What each symbol does to the states:
at | * & ! + ~ $ ^
z849 | z681 z532 z671 z754 z223 z796 z335
z223 | z313 z295 none none z849 z589 z810
z398 | z755 z602 z81 z268 z415 z607 z949
z449 | z75 z789 z810 none z880 z670 none
z814 | z804 z580 z105 z109 z820 z437 z151
z789 | z437 z449 z902 z476 z392 z804 z982
z94 | z460 z936 z85 z796 z559 z754 z916
z171 | z81 z889 z755 z880 none z314 none
z424 | z952 z455 z476 z902 z946 z680 z772
z681 | z849 z794 z163 z949 z313 z890 z268
z940 | z20 z31 z670 z14 z590 z810 z589
z535 | z556 z245 z14 z670 z314 none none
z796 | z890 z30 z341 z94 z589 z849 z590
z559 | z980 z708 none z589 z94 none z14
z820 | z196 z530 z576 z812 z814 z382 z222
z276 | z217 z916 z629 z598 z680 z946 z936
z463 | z417 z268 z382 z602 z362 z576 z794
z629 | z812 z314 z276 z196 z245 z889 z240
z109 | z245 z556 z91 z814 z812 z505 z480
z498 | z314 z812 z607 z530 z556 z81 z587
z172 | none z321 z949 z163 none z587 z81
z657 | z240 z587 z135 z222 z480 z321 z812
z878 | none z505 z415 z75 z81 z556 none
z268 | z335 z463 z216 z398 z697 z454 z681
z576 | z598 z454 z820 z217 z105 z463 z707
z418 | z589 z793 z844 z980 z890 z313 z20
z580 | z670 z814 z20 z556 z530 z75 z844
z313 | z223 z815 z106 z775 z681 z418 z697
z980 | z559 z569 z515 z418 z460 z775 z691
z530 | z209 z820 z454 z498 z580 z216 z203
z515 | none z480 z980 z844 z587 none z556
z724 | z321 none z269 z388 none z240 z889
z890 | z796 z707 z203 z460 z418 z681 z454
z455 | z415 z424 none z810 z755 z14 none
z982 | z937 none z295 none z388 z112 z789
z460 | z94 z135 z587 z890 z980 z949 z607
z217 | z276 z607 z812 z576 z91 z602 z135
z793 | z210 z418 z151 z569 z707 z815 z105
z91 | z680 z691 z109 z105 z217 z952 z569
z476 | z505 none z424 z789 z889 z245 none
z20 | z940 z105 z580 z691 z454 z697 z418
z112 | z151 z632 z210 z773 z193 z982 z804
z697 | z810 z362 z75 z415 z268 z20 z313
z804 | z814 z670 z31 z245 z196 z789 z112
z437 | z789 z75 z362 z505 z382 z814 z937
z916 | z607 z276 z314 z590 z14 z755 z94
z773 | z480 none z708 z112 z240 none z245
z31 | z105 z940 z804 z680 z598 z902 z210
z135 | z936 z460 z657 z707 z569 z722 z217
z75 | z449 z437 z697 z878 z216 z580 z106
z691 | z14 z91 z556 z20 z607 z415 z980
z936 | z135 z94 z240 z30 z708 z269 z276
z505 | z476 z878 z952 z437 z838 z109 z945
z240 | z657 z85 z936 z193 z773 z724 z629
z417 | z463 z335 z392 z946 z902 z598 z532
z812 | z629 z498 z217 z820 z109 z838 z657
z193 | z222 z341 z30 z240 z112 z388 z196
z245 | z109 z535 z680 z804 z629 z476 z773
z388 | z684 z671 z532 z724 z982 z193 z392
z838 | z889 z81 z602 z382 z505 z812 z321
z454 | z590 z576 z530 z607 z20 z268 z890
z556 | z535 z109 z691 z580 z498 z878 z515
z949 | z754 z722 z172 z681 z775 z460 z398
z532 | z794 z849 z388 z269 z295 z30 z417
z684 | z388 z163 z794 z321 z937 z222 z382
z794 | z532 z681 z684 z722 z815 z707 z463
z815 | z295 z313 z937 z998 z794 z793 z362
z946 | z602 z755 z889 z417 z424 z276 z269
z607 | z916 z217 z498 z454 z691 z398 z460
z392 | z382 z880 z417 z889 z789 z196 z388
z902 | z362 z810 z789 z424 z417 z31 z295
z269 | z722 z754 z724 z532 z772 z936 z946
z30 | z707 z796 z193 z936 z210 z532 z598
z314 | z498 z629 z916 z209 z535 z171 z85
z810 | z697 z902 z449 z455 z335 z940 z223
z707 | z30 z890 z222 z135 z793 z794 z576
z163 | z671 z684 z681 z172 z106 z203 z216
z151 | z112 z844 z793 z480 z222 z937 z814
z952 | z424 z415 z505 z362 z602 z91 z998
z321 | z724 z172 z722 z684 z945 z657 z838
z209 | z530 z196 z590 z314 z670 z880 z341
z680 | z91 z14 z245 z31 z276 z424 z708
z196 | z820 z209 z598 z629 z804 z392 z193
z772 | z998 none none z295 z269 z708 z424
z880 | z216 z392 z335 z171 z449 z209 z671
z382 | z392 z216 z463 z838 z437 z820 z684
z362 | z902 z697 z437 z952 z463 z105 z815
z937 | z982 z106 z815 z945 z684 z151 z437
z587 | z85 z657 z460 z203 z515 z172 z498
z105 | z31 z20 z814 z91 z576 z362 z793
z889 | z838 z171 z946 z392 z476 z629 z724
z754 | z949 z269 none z849 none z94 z755
z602 | z946 z398 z838 z463 z952 z217 z722
z755 | z398 z946 z171 z335 z455 z916 z754
z480 | z773 z515 z569 z151 z657 z945 z109
z335 | z268 z417 z880 z755 z810 z590 z849
z722 | z269 z949 z321 z794 z998 z135 z602
z14 | z691 z680 z535 z940 z916 z455 z559
z569 | z708 z980 z480 z793 z135 z998 z91
z708 | z569 z559 z773 z210 z936 z772 z680
z775 | none z998 none z313 z949 z980 z415
z203 | z341 z222 z890 z587 z844 z163 z530
z598 | z576 z590 z196 z276 z31 z417 z30
z844 | z632 z151 z418 z515 z203 z106 z580
z670 | z580 z804 z940 z535 z209 z449 z632
z671 | z163 z388 z849 none none z341 z880
z341 | z203 z193 z796 z85 z632 z671 z209
z85 | z587 z240 z94 z341 none none z314
z632 | z844 z112 z589 none z341 none z670
z589 | z418 z210 z632 z559 z796 z223 z940
z415 | z455 z952 z878 z697 z398 z691 z775
z222 | z193 z203 z707 z657 z151 z684 z820
z106 | none z937 z313 none z163 z844 z75
z998 | z772 z775 z945 z815 z722 z569 z952
z295 | z815 z223 z982 z772 z532 z210 z902
z210 | z793 z589 z112 z708 z30 z295 z31
z81 | z171 z838 z398 z216 z878 z498 z172
z590 | z454 z598 z209 z916 z940 z335 z796
z216 | z880 z382 z268 z81 z75 z530 z163
z945 | none none z998 z937 z321 z480 z505

The rows follow the links: the fewer symbols apart two states are, the more alike their rows tend to be.

Each row is also shifted at random along 6 hidden directions that mean nothing.

Some states, each with a row of numbers:
z313	[ -8   6  -2  -1  -3  -3 -11 -26 -20   5 -32 -10  14  23  -5  24  26  -7   1  15  -2  -9   3   0   8  -7  -8  -1  15  -2   6  27  -1  -9  -2 -24 -17 -19  -3   7 -40   9  25  -3  13 -14   5  -8   5  -9  -1  -4  -7 -17]
z217	[-12   7  14   7  13   8   4 -14 -11  10  -9  -3  -3   5  -1 -17  -9  -7  -1   6  -4  -7   1   3  14   8  -4   1   4   1 -13  18   1 -14  -8  -8  -6  -6  11  -8   4  -1  15  -1 -12  14  12 -18  -5  -4 -15 -13   2  -3]
z793	[ 10  -3   6  -5  11  19 -12   5 -10 -18  30   1  -5  -9  -7  10  10 -16   4 -23 -17  -7   3 -23 -38   3   5   3   9  13  -8  -4  -8  15  13 -12  13 -11 -11   6 -10  -5   0 -14   0  -5 -29  34   6  12  22  -2   7   0]
z937	[ 25   3   2  -6 -15 -30 -10   0  19  -5   9 -14   2 -24  12  13   7 -17   1  15   1 -13  -5   0  -2 -15  13  -1  -9   5  -1  -5  -6  -1  -3   6  12  -1  -3   0   8  13  11  -9  12  -3   6  -1   9  -6 -11  -2   9  13]
z269	[ 33   6  10 -21 -14   3   2   4  -5   5 -10  11   5  -1 -18  12  -2  -3  20   5  -1   2   3  10 -10   8   4  -2 -13   0  -5  -5  -7   2  17  14  -5   1 -14  -1 -10  10  12  -7  -9  -7 -20  -2  -1   0   9   8   5  -2]
z480	[-29   1   4  -6  18  17  -7 -25   7  -3 -10 -12   5   6  10 -25  -2  -7   3   5   6 -11  10  -7  16 -17 -24   3 -11  -1   5  10 -12  -9  -4   3   9   4   4 -15  17  -4  -7 -14   1  27 -10 -28   1   1 -15  -1  -5   2]
z657	[  7  11   7 -10  19  14  -1 -10  -2 -10   3   6  -3   7   3   7   4 -20   8 -19 -15   6  -7  -5 -20  -2  -3  15  -2   2  -5  -7  -3   0  16  -6  -1  -9   5   3 -10 -16   4 -11  -1  19 -16  10  -1  -1   8 -15   6 -11]
z684	[  9   6  11  10   1 -23   4   0  25 -12  29 -19 -15 -24  28  10  -5 -25  -9   0 -26   2  -9 -14   1 -21   4  13  16 -16  -4 -18  13   0  -9  -3   7 -19  28 -12  10 -10   1   2  -4  24  19   8 -15  -2 -16 -32  19   7]
z388	[-18  12   3 -12  -9 -15   1  -9   3   9 -10  -8  -1   4  10  13   4  -6   7   8  -8  -4  -9   1   7 -11   0  13   0  -6   0  -1   0  -1   3   5   0  -3   2   4 -18   7   4   1  -4   3   8  -4  -9 -17  -7  -4  -6  -2]
z424	[  7 -11   0   1  -7   5   1   5   2   4   2  -7   6  -8  -2 -23  -9  17  -2  15   8  -7   8  -3  20   6  -5  -3  -1  -4  -3   6   3   4 -13   6   0   5   0 -20  23   6  -5  -2 -11   3  11 -20  -3  -6  -6   9   4  13]
z20	[ 27   7  -3  15  10  -1   1 -28 -17  12 -20  -1   3  16  -1 -15   1 -17 -14  26   9 -10   6   2  18  -3  -8 -10  18   0  -3  34   2 -26 -11 -20  -7  -8   5  -9  -1   7  17   2   8  -1  13 -23   3   5 -25 -11  -2  -4]
z476	[ 90   1 -12 -12  -3   2   6   8  -5   8 -14  11   6  11 -11  -3  -3  16   3  -5  15   4  -6  16  -6   9   5   3 -19  10   4  -1  -2   3  11   8  -7  14 -14  10  -3  -1  -7  -7  -3  -8  -7  -5   8  -5  12  19  -9   0]
z838	[  0  -6   0   1   3   1  -1  24   5 -11  13   0  -3 -11   3   6  -8   9   4 -29  -4  12 -18  -1 -11  15  14   6 -19   4  -2 -23   0  14   3   8   3   9  -6  14   8 -12  -5  -1  -6  -1  -5  16  -1  -5  23   7   0  -2]
z754	[ 56  13  10  -3 -29 -23  10 -17   7  21 -31   6  14   9 -10  -4  -4   2   5  47  10   5  17  29  33 -12 -10 -18   5 -18  -1  15   7 -23  -8  18 -16  -4  12 -22   6  22  14   9   0   5  23 -42  -5   1 -38  -3   8   5]
z498	[  2   3   4  16  13 -16  10  -1   0   2  -5  -2  -1   4   8  14   6  -1 -15  -9 -14  19 -14   6  -1  -5   4  12  17   3  -1   5  24  -5  -4 -17 -12 -16  24  12  -9 -14   4   8   7   8  34  13   1 -10 -13 -24   3 -13]
z415	[ 38 -11 -10  11  10  24   5   3 -10 -15   5   5   6   8  -4 -13 -10   4  -5  -6   7   6   8  -8   0  11  -9 -12   2 -10   8  -2   2  -2  -4  -8  -3   1  -7 -12  15 -12  -4  -2   2   4  -8  -2   2  14  11   2   3  -5]
z671	[-59   9 -12 -12  -3  -9  -3   0 -11  -3  -6  -1   1  12  -1  42  18  -5   5 -15 -12   5 -17  -5 -20  -1  12  19   4   2   9  -7   2   6  17 -11 -10 -13 -11  20 -39  -8   8  -6   7 -17 -14  26  -1 -13  29  -3  -4 -15]
z209	[-46   4 -17  20  16   6  13 -10  11  -8  22  -2 -18   1  23 -32 -23 -19 -14   5   0   2  -2 -17  10 -11  -9   2  14 -14  -4  -7   9 -10  -4  -6   6   4  13 -25  26 -22 -20   4  -4  24  -6  -8 -17  10  -9 -24   6   2]
z707	[  3   5  27   5  -7 -19  -5   1  17   3  16  -4 -10 -22   6   4   0 -12   2  12 -15  -6   7   2   6 -11   1  -5   9  -7 -11   1   1  -3 -11   9  11  -9  20  -3   7  16  10  10  -5  10  22   0  -5   3 -27 -18  10  11]
z75	[ 59  -9 -10  15   4 -14   5  14   4  -6  11  -5  -2   3  11  20  13  13 -19 -16  -9  15 -12  -3  -4  -6   5   8  16  -4  10  -6  20  10  -6 -13  -6 -11  15  14 -11 -13 -12  12   9  -7  27  28   1  -5   6  -8  -2  -9]
z335	[-22  -5 -15  12   1  12  10   1  -6  -2   5   5  -9  11   0 -16 -15  -1  -1   6   3   3   4  -8   8   8  -6  -7   8 -18   2  -1   3  -5  -4  -2  -4   6  -5 -13   5  -7  -7  11  -9  -1  -9  -4 -16  10   7  -3  -1  -4]
z691	[  7 -12   6   3 -17 -23 -10  32   0  -3   4   8  10 -34 -20  19   8  11  -2  -5  12   3  -5  19 -20  16  29 -19 -14  25  -2   2  -4  11   1   8   0   6 -21  25  10  17  13  -1  16 -31   4  16  29   3   7  23   5  11]
z936	[ 21  16  22  -9 -13 -21   6 -13   3  17  -8   0   4  -8  -6   4  -2 -13   4  25  -7  -5  10  15   7  -9   4   2   7   2 -18  16  10 -12  -2   5  -5 -11  16 -10  -1  18  18   1  -8   5  21 -18  -6  -5 -32 -17  13   9]
z697	[ 23 -24 -10   8  -3  23  -6  20  -2  -9   5   6   1   6 -12 -12  -4  32  -3 -18  11   8  11  -4   6  22 -14 -16  -3 -10  14 -11  -9  15 -10   6   4  17  -9   3   5  -4 -23  14   1  -9  -9  11   1  15  23  23 -12  -2]
z804	[ 18   6  -7  -2  10 -10   4   3  -6   4  16  -5  -3  -4  11   5   9  -3 -12 -14  -6  -3 -12  -9 -14  -4  15  21  10  21  -5   3  11   8   5 -16   3  -7   3  13 -12  -6  -7  -3  -1  -7   5  21   4 -12   8  -5  -4   0]
z216	[-18   5 -15   8   7   0  -1  -8  -4  -1 -18   3  -5  13   7 -10 -14 -11   1  12  16   1 -10   7  15   5  -3  -8 -13  -9   5   2 -12 -21  -1   0  -3  15 -12   0   3  -5   9   3   8  -1 -11 -19  -4  -3   3   2 -12  -7]
z106	[ 37   3 -15  -3   5  10  -6 -14   5 -10  -9   1   5  14   7  -3   0  -5   2   4   9   1   7  -4   5 -12 -17  -9  -4 -11  13  -4 -12  -9   4   3   1   8 -10  -7   0  -3  -9   1  10   4 -17  -7   1  10   2   7  -8  -3]
z454	[ -9  10   3  23   7 -11   5  -2 -14  -5  14   1  -9  -5   5   6  -3 -37 -10   6 -18  -1  -9 -11 -14   2  15  -2  25   2 -13   8  13 -12  -5 -24  -2 -19   9   0  -3  -6  21   4   2   1   5  13  -3   3  -7 -30  15  -5]
z945	[ 15   4  -5  -6  11  16  -4 -18   6 -17   4  -8   3  -2   8 -14 -10 -22   7   3   8  -8   2 -14  -4 -11  -9  -1 -13  -4   0  -2 -15  -3   8  -1  10   0  -9 -21  16  -9   1 -23   2  17 -29 -15  -2   5   6  -1   6   2]
z85	[ 15  17  -2  -4  -1 -23  12  -8  10  -9  12   7  -5 -17   7  13  -4 -38  -1  10  -7   9  -2   3 -25 -19  16   5  11   3  -9  -6  13 -10  16  -3  -3 -17   6  -8   6  -3  10 -11   7   6  -5   5   5   4 -13 -26  24   4]
z362	[ 76 -11   0   1  -8  12  -7  20  -4   2   5   9  -4  -4 -13  -6  -2  14   7  -7   7  -5   2   5   0  19   2 -12 -12   4   3  -6 -13   9  -1  11   6  19 -19   7   7   7  -4   5  -3 -17 -15   5   5   8  14  24  -8   4]
z268	[-44  -6   0  16 -14 -16  -7  20   2  -6   8  -2  -6 -18   0  11  -6  -3  -3   4  -2   1  -9   0   0  15  16 -12  -1  -7  -3  -5  -3   0 -10   0   0   2  -8   5   6   7  16   9   4 -15  10   8   2   0   6   2   2   5]

Start, symbols taken left to right, then the state you end at.
Answers are names.
[ 35  -6   0   8   1  13   8  -3   5  11  11  -2  -5  -2   2 -32 -11  12  -9  11   4  -8  13  -3  18  -3 -11  -7   7   2  -5   6   2  -2 -14   6  11   7  12 -16  18   6 -18  12 -12   6  10 -12  -7   6 -15   1   0   8]
! ! + * => z91
[-24 -10  -6  10  30  28  14 -19   9  -1  10 -17  -3  19  22 -49 -12  19 -16  -9  -1   0   9 -21  33 -15 -39  20  15 -13   3   5  14   1 -18 -14   4  -3  31 -31  23 -26 -38   4 -15  42  20 -17 -17  -3 -15 -17  -4  -5]
$ $ + ~ + & => z314
[ 31   9   8 -13  -6 -12   8  -4  11   2   1  -1  -1  -4   7  10  -2  -3   7   2  -8   8  -3   6  -1 -11   2  10  -3  -7  -3 -10   7   2   4  10  -5  -4   9  -5  -8  -3  -4  -2  -6  11   4  -5  -7  -7  -5  -9   6  -1]
! + & ! * ^ => z216
[-44   0   6   7   3  -5  -1   8 -21  -1  -5   5   3   2  -8  22  10   1  -6 -14 -11   9 -12   0 -12  17  14   2   8  12  -3  10  11   3   1 -15 -12 -13   2  20 -20  -3  19   4   6 -10  15  17   7  -6   8  -8   3 -10]
+ & $ ~ * & => z810
[-10 -11 -10   9   4  -2  -8  13   7   0  -1  -1   1   2   2   1   7  26 -10 -13  11   9  -3   4   9  -2  -6  -6  -3   3   9  -3   0   7 -11   1   6  12   7  19   5   0 -17  15   8  -6  14  13  10   4   2  13 -14   1]
^ & + ^ * => z245
[ 49   6  25 -19 -26 -22  -8  13  -3  16 -26  10  11  -6 -25  37  10  11  19   5   1   3  -2  31  -4  14  13  -7 -16   7   0   0  -5   2   3  22 -11   0  -8  24 -23  25  27   5   0 -18   9  -1   9  -9   2  16  -1   0]
* & + ~ * => z313
[ 22   8   0   2  17  -6   0 -13   0   0  -1  -8   0  -8  12 -13  -5 -19  -7   9   5  -5  -8  -3  -4  -6  12   5  -3  18 -11  15   3 -12   3 -10   4  -2  -1  -5  15  -6  12 -14   5  10   2  -9   7  -4  -8 -11   6   2]
~ ! * & ~ & => z680
[ 23   8  -5 -20   6   9  -1  -2   0  -8   7   9   4  -7  -4   2   1 -17  11  -9   4  -2   0  -3 -33  -6   9   5 -13  18  -1  -7 -12   7  25   4   5   4 -18   0   5  -3  -4 -23   2  -2 -35   7  13   7  16   8   6   4]
! ~ $ ! $ * ~ => z480
[-15   1 -14   8   2  -1   4  -6 -11   3   5   2   0  -3   0 -13  -4 -12 -11  14  13 -10   5  -5  -2   1   8  -5  13   8  -5  15   6  -7   0 -12   1  -1  -8  -8   5   4   4  -2   7 -10  -6  -2   3   6  -4  -2   3   6]
! * ~ * & ^ => z193
[ 23  -6   8 -13  -7  13 -16   1 -12   0 -10   0   8   5 -17  20  19   5  13  -9   1  -9   4  -3 -10   9  -3  -2  -8   6   3   5 -16  13   7  -2   2  -1 -18  14 -24   9  10  -4   4 -19 -22   8   5  -2  21  17  -8  -3]
* ^ ~ ! => z392
[ 45  12 -16   2  -1  -4  13 -12  -5  14 -27  10  -5  25   4 -12 -11   0   0  18  14   8  -5  14  19  -3  -8  -4  -2 -11   4   4   1 -21   4   6 -11  16  -1  -4  -4  -2  -2  10   2  -1  -2 -23  -8  -2  -9   5 -13  -7]
~ * * ~ ^ => z671
[-32   2   4   8  -9 -14   6   9  -2  10  -6   8   6  -7 -10  -1  -5   8  -5  12   2   4   0  16   4   7  11  -8   5   5  -5   6  13  -4  -4   3  -7  -1   3   3   6   8   8   8  -3  -8  18  -7   3  -2 -13   3   6   6]
! ^ & & * + => z203
[ 19   6 -12   5   6   1   3   4  -9 -14  -1   8  -5  -2   2   4 -12 -19  -1  -8   2  13 -16   2 -15   5  12  -4  -9   0  -2  -7   1 -10  12  -5  -8   2  -8   3   5 -18   9  -9   7   0 -16   3   4   1  15  -8   6 -11]
^ $ ! & ~ ^ + => z105
[-13 -18   0   3 -10  -6   3  28   5   0  13   4   9 -11 -11   6   8  35  -8 -16   4   8   6   9  -8  11   9  -3   6  13   5  -2  15  20  -6   3  -1   1   4  10   3   3 -15   9   0 -17  18  23  13   2   7  14   5   3]
~ $ + ~ ! ~ ! => z335
[-43  12   3  -4  10 -17   7 -18 -13  35 -33 -11  -5  31   5   9  16  13  -7   6  -6  -7 -18  10  25  -4   1  29   7  10  -6  30  11  -9  -6 -13 -14  -6  17  22 -39   5  11  10  -3  -3  38  -7 -10 -32 -16  -5 -20 -14]
^ $ ~ ^ ~ => z392
[  1   5  -4  -9  17  25   8 -14   3   4  -2   8 -10  25   7 -15  -1   5   8 -13  -6   2   5  -7   7  -9 -26  13   5 -13   4  -8  -6   0   9   7   6   8  13  -6  -9 -12 -27   6 -12  19 -16  -1 -16   5   1  -2 -13 -11]
& ! $ ! $ ^ => z209
[-34  -8 -20   8   5  -4   4   1   3  -3   7 -13   0   4  16  -3   6  10 -16  -4   2  -1  -8 -14   6  -7   2   9  11  -4  11   2  12   5  -7 -17  -2  -7   6  -2  -2 -12 -16   5   3  -3  15   9  -4  -7   5  -6  -3  -2]
* ! $ & ! & => z580
